Below are the code and all the weights of a small trained network. Each question names an input and a target symbol and asks about switching units off, where a switched-off unit gives its printed mean instead of its output.

import numpy as np


def w(rows, s, z=0):
    codes = np.array(rows[::2]) - 128.0
    scale = np.full(codes.shape[1], s)
    scale[-1] = z or s
    return codes * scale


def norm(h):
    return h / np.sqrt((h * h).mean(-1, keepdims=True) + 1e-5)


def f(y):
    return y / 2 * (1 + np.tanh(0.7978845608 * (y + 0.044715 * y**3)))


def softmax(a):
    e = np.exp(a - a.max(-1, keepdims=True))
    return e / e.sum(-1, keepdims=True)


def log_softmax(a):
    a = a - a.max(-1, keepdims=True)
    return a - np.log(np.exp(a).sum(-1, keepdims=True))


def net(x, mask):
    ids = ['βγδεζηθμξπστψω'.index(c) for c in x.split()]
    T = len(ids)
    res = E[ids] + P[:T]
    u = 0
    for l in range(3):
        q, k, v = (norm(res) @ M[l].T for M in (Q, K, V))
        z = softmax(np.where(np.tri(T) > 0, q @ k.T / 2**0.5, -1e9)) @ v
        res = res + np.where(mask[u], z, O[l][:, -1]) @ O[l][:, :-1]
        u += 1
        y = f(norm(res) @ A[l][:, :-1].T + A[l][:, -1])
        res = res + np.where(mask[u : u + 8], y, B[l][:, -1]) @ B[l][:, :-1]
        u += 8
    return log_softmax(norm(res)[-1] @ U[:, :-1].T + U[:, -1])


Q, K, V, O, A, B = {}, {}, {}, {}, {}, {}
E = w([
[184,106,112,182,227,145],'β',
[137,249,168,159,100,109],'γ',
[79,143,108,130,114,68],'δ',
[136,93,165,166,151,178],'ε',
[144,177,149,173,163,34],'ζ',
[122,152,220,120,121,108],'η',
[73,109,196,86,159,134],'θ',
[183,91,34,151,153,159],'μ',
[162,134,210,56,135,171],'ξ',
[108,144,59,174,119,71],'π',
[127,175,87,82,107,117],'σ',
[36,103,152,189,132,94],'τ',
[106,170,186,59,90,75],'ψ',
[112,120,122,120,95,191],'ω',
],0.013)
P = w([
[97,117,122,93,204,121],'0',
[104,115,126,99,178,111],'1',
[116,115,131,101,148,107],'2',
[127,116,139,104,112,108],'3',
[141,118,145,98,82,111],'4',
[141,116,152,103,53,121],'5',
[142,112,150,108,36,127],'6',
[148,118,149,109,16,132],'7',
[156,121,164,102,3,116],'8',
],0.0049)
Q[0] = w([
[87,54,148,67,209,77],'L0H0',
[253,161,66,179,90,118],'L0H0',
],0.0047)
K[0] = w([
[3,174,229,159,163,84],'L0H0',
[140,87,102,139,122,106],'L0H0',
],0.0051)
V[0] = w([
[66,100,146,88,208,91],'L0H0',
[236,35,110,149,2,86],'L0H0',
],0.0022)
O[0] = w([
[155,218,95,159,176,3,221],'L0H0',
[47,92,14,242,229,156,10],'L0H0',
],0.0054,0.0013)
A[0] = w([
[190,139,106,127,101,72,251],'L0N0',
[79,175,139,151,127,179,96],'L0N1',
[181,134,143,141,206,73,250],'L0N2',
[35,101,167,121,167,107,93],'L0N3',
[168,108,191,105,133,255,181],'L0N4',
[107,82,96,143,134,165,227],'L0N5',
[80,139,180,147,114,126,36],'L0N6',
[131,182,170,96,105,123,177],'L0N7',
],0.0091,0.0023)
B[0] = w([
[39,81,130,131,92,206,208],'L0N0',
[208,120,97,166,180,49,130],'L0N1',
[7,98,220,138,33,132,218],'L0N2',
[253,149,106,73,93,131,187],'L0N3',
[33,146,252,65,88,48,253],'L0N4',
[158,171,203,129,52,90,151],'L0N5',
[227,132,116,122,139,158,169],'L0N6',
[123,65,120,93,143,192,220],'L0N7',
],0.0048,0.0052)
Q[1] = w([
[184,154,74,152,208,98],'L1H0',
[108,99,173,110,4,127],'L1H0',
],0.011)
K[1] = w([
[79,78,105,25,181,97],'L1H0',
[254,149,90,177,16,191],'L1H0',
],0.0088)
V[1] = w([
[84,240,161,161,149,206],'L1H0',
[132,2,146,150,54,186],'L1H0',
],0.0047)
O[1] = w([
[75,192,149,130,133,176,96],'L1H0',
[70,121,152,87,254,83,255],'L1H0',
],0.006,0.0014)
A[1] = w([
[126,81,3,173,159,168,151],'L1N0',
[137,100,203,108,95,151,96],'L1N1',
[139,164,38,111,67,93,214],'L1N2',
[122,148,83,38,134,175,5],'L1N3',
[54,122,147,56,78,61,160],'L1N4',
[150,210,126,97,104,109,125],'L1N5',
[130,56,171,152,108,146,153],'L1N6',
[160,207,125,97,138,108,229],'L1N7',
],0.0078,0.0025)
B[1] = w([
[77,163,179,44,156,43,136],'L1N0',
[127,200,196,135,184,103,188],'L1N1',
[150,81,83,187,36,95,151],'L1N2',
[156,16,162,78,87,117,134],'L1N3',
[241,202,33,135,113,107,254],'L1N4',
[98,104,81,137,121,204,141],'L1N5',
[158,90,126,95,249,60,164],'L1N6',
[127,3,108,188,62,253,143],'L1N7',
],0.0046,0.0089)
Q[2] = w([
[97,115,122,140,147,196],'L2H0',
[126,146,97,173,126,252],'L2H0',
],0.014)
K[2] = w([
[81,199,132,121,109,223],'L2H0',
[108,207,132,154,119,255],'L2H0',
],0.012)
V[2] = w([
[84,89,122,92,76,53],'L2H0',
[253,154,161,234,180,160],'L2H0',
],0.0039)
O[2] = w([
[72,58,155,119,122,123,250],'L2H0',
[161,8,216,140,3,151,125],'L2H0',
],0.0051,0.0018)
A[2] = w([
[105,143,100,224,134,162,122],'L2N0',
[102,149,79,71,128,167,75],'L2N1',
[69,161,161,255,141,74,7],'L2N2',
[139,80,128,204,118,82,77],'L2N3',
[150,159,241,103,162,167,211],'L2N4',
[116,75,174,115,175,130,254],'L2N5',
[94,116,24,122,89,125,206],'L2N6',
[163,146,148,148,151,72,77],'L2N7',
],0.0078,0.0027)
B[2] = w([
[55,159,214,129,28,150,124],'L2N0',
[29,136,97,115,38,128,131],'L2N1',
[95,29,143,2,102,198,158],'L2N2',
[141,48,202,67,55,160,147],'L2N3',
[113,87,61,237,129,169,255],'L2N4',
[190,124,69,135,153,165,185],'L2N5',
[145,95,157,200,220,174,175],'L2N6',
[104,107,76,105,78,69,152],'L2N7',
],0.006,0.0065)
U = w([
[78,9,156,160,191,191,39],'β',
[85,161,153,175,62,224,232],'γ',
[183,166,19,205,95,77,100],'δ',
[111,148,233,216,150,39,56],'ε',
[17,92,175,41,62,76,14],'ζ',
[211,143,130,235,203,174,69],'η',
[251,118,107,71,187,214,47],'θ',
[109,126,91,80,208,64,254],'μ',
[149,157,225,43,166,186,106],'ξ',
[26,84,73,211,89,75,38],'π',
[116,70,30,81,107,209,102],'σ',
[201,39,157,128,66,88,225],'τ',
[173,187,90,2,68,137,70],'ψ',
[131,253,131,118,63,50,85],'ω',
],0.012,0.0044)

Each question gives the input, a string of symbols that net reads in full, and the target symbol t.
The units are the heads (2 rows each of Q, K, V and O) and the neurons (one row each of A and B). Each row of codes is followed by its name. A weight is (code - 128) times the scale printed after its matrix; where a second scale follows, it is the last column's (O, A, B and U).
mask holds one flag per unit, layer by layer, with each layer's heads first. A switched-off unit (its flag False) gives its mean, the last column of its rows in O or B, instead of its output. The means were averaged over made-up inputs and are rounded, as every weight is.
A unit's drop is (log p(t) with every unit on - log p(t) with that unit switched off) / (log p(t) with every unit on - log p(t) with every unit switched off).
The circuit of an input: a set's keep is (log p(t) with only the set's units on - log p(t) with every unit switched off) / (log p(t) with every unit on - log p(t) with every unit switched off). Starting from the 12 units with the biggest drops (on a tie, the unit counted first), units are removed one at a time, each time the one whose removal leaves the highest keep (on an exact tie, the one counted first), for as long as the keep stays at least 0.8.
circuit, biggest first: the units of the circuit, biggest drop first
most important unit: the unit with the biggest drop
k most important neurons: the k neurons with the biggest drops, biggest first
top k neurons in layer l: the k neurons of layer l with the biggest drops, biggest first
input η ε δ σ τ ξ ω, target τ: 2 most important neurons : (L0N4, L0N3)
input τ σ ζ σ ζ ψ, target τ: circuit, biggest first : (L0N4, L2H0)
input β τ ε ζ ζ π ε δ, target τ: circuit, biggest first : (L0N4, L2N4, L2N6)
input η τ θ, target θ: top 2 neurons in layer 1 : (L1N2, L1N1)
input ε μ β ω δ σ μ σ η, target μ: most important unit : L1H0
input ξ δ η ζ τ δ, target τ: 4 most important neurons : (L0N3, L2N4, L0N4, L2N3)
input γ π δ ξ η ψ, target γ: circuit, biggest first : (L1H0, L0N4)
input ε τ π β π, target τ: 3 most important neurons : (L0N4, L2N3, L0N3)
input ξ τ ε θ ξ η ε η, target η: top 2 neurons in layer 2 : (L2N4, L2N2)
input τ ζ ε δ δ ε ψ β, target τ: circuit, biggest first : (L0N4, L1H0, L2H0, L2N3)
input μ δ γ π ζ β ζ, target γ: 3 most important neurons : (L0N4, L0N1, L0N6)
input τ ξ γ θ ω ε δ ε θ, target γ: 2 most important neurons : (L0N4, L2N4)
input σ η τ β π ζ, target τ: circuit, biggest first : (L0N4, L2H0, L2N3)
input σ δ ζ θ ω, target ω: 2 most important neurons : (L0N4, L1N4)
input γ β σ γ η ζ η, target γ: circuit, biggest first : (L1H0)
input τ π η σ π ω ζ β, target β: top 2 neurons in layer 2 : (L2N2, L2N4)
input ε μ ξ ε γ π, target γ: 2 most important neurons : (L0N0, L0N1)
input δ σ ε β ψ γ σ, target γ: circuit, biggest first : (L1H0, L0N0)
input ε μ τ γ η β, target γ: 3 most important neurons : (L0N2, L0N1, L0N4)
input ξ ξ μ σ θ ε σ σ, target σ: most important unit : L2N1
input ψ σ μ δ θ μ ζ, target ζ: 2 most important neurons : (L0N2, L2N2)
input ε β ε β γ δ, target δ: top 3 neurons in layer 2 : (L2N2, L2N3, L2N6)
input γ τ ζ ξ ε τ π θ, target τ: 2 most important neurons : (L0N3, L0N4)
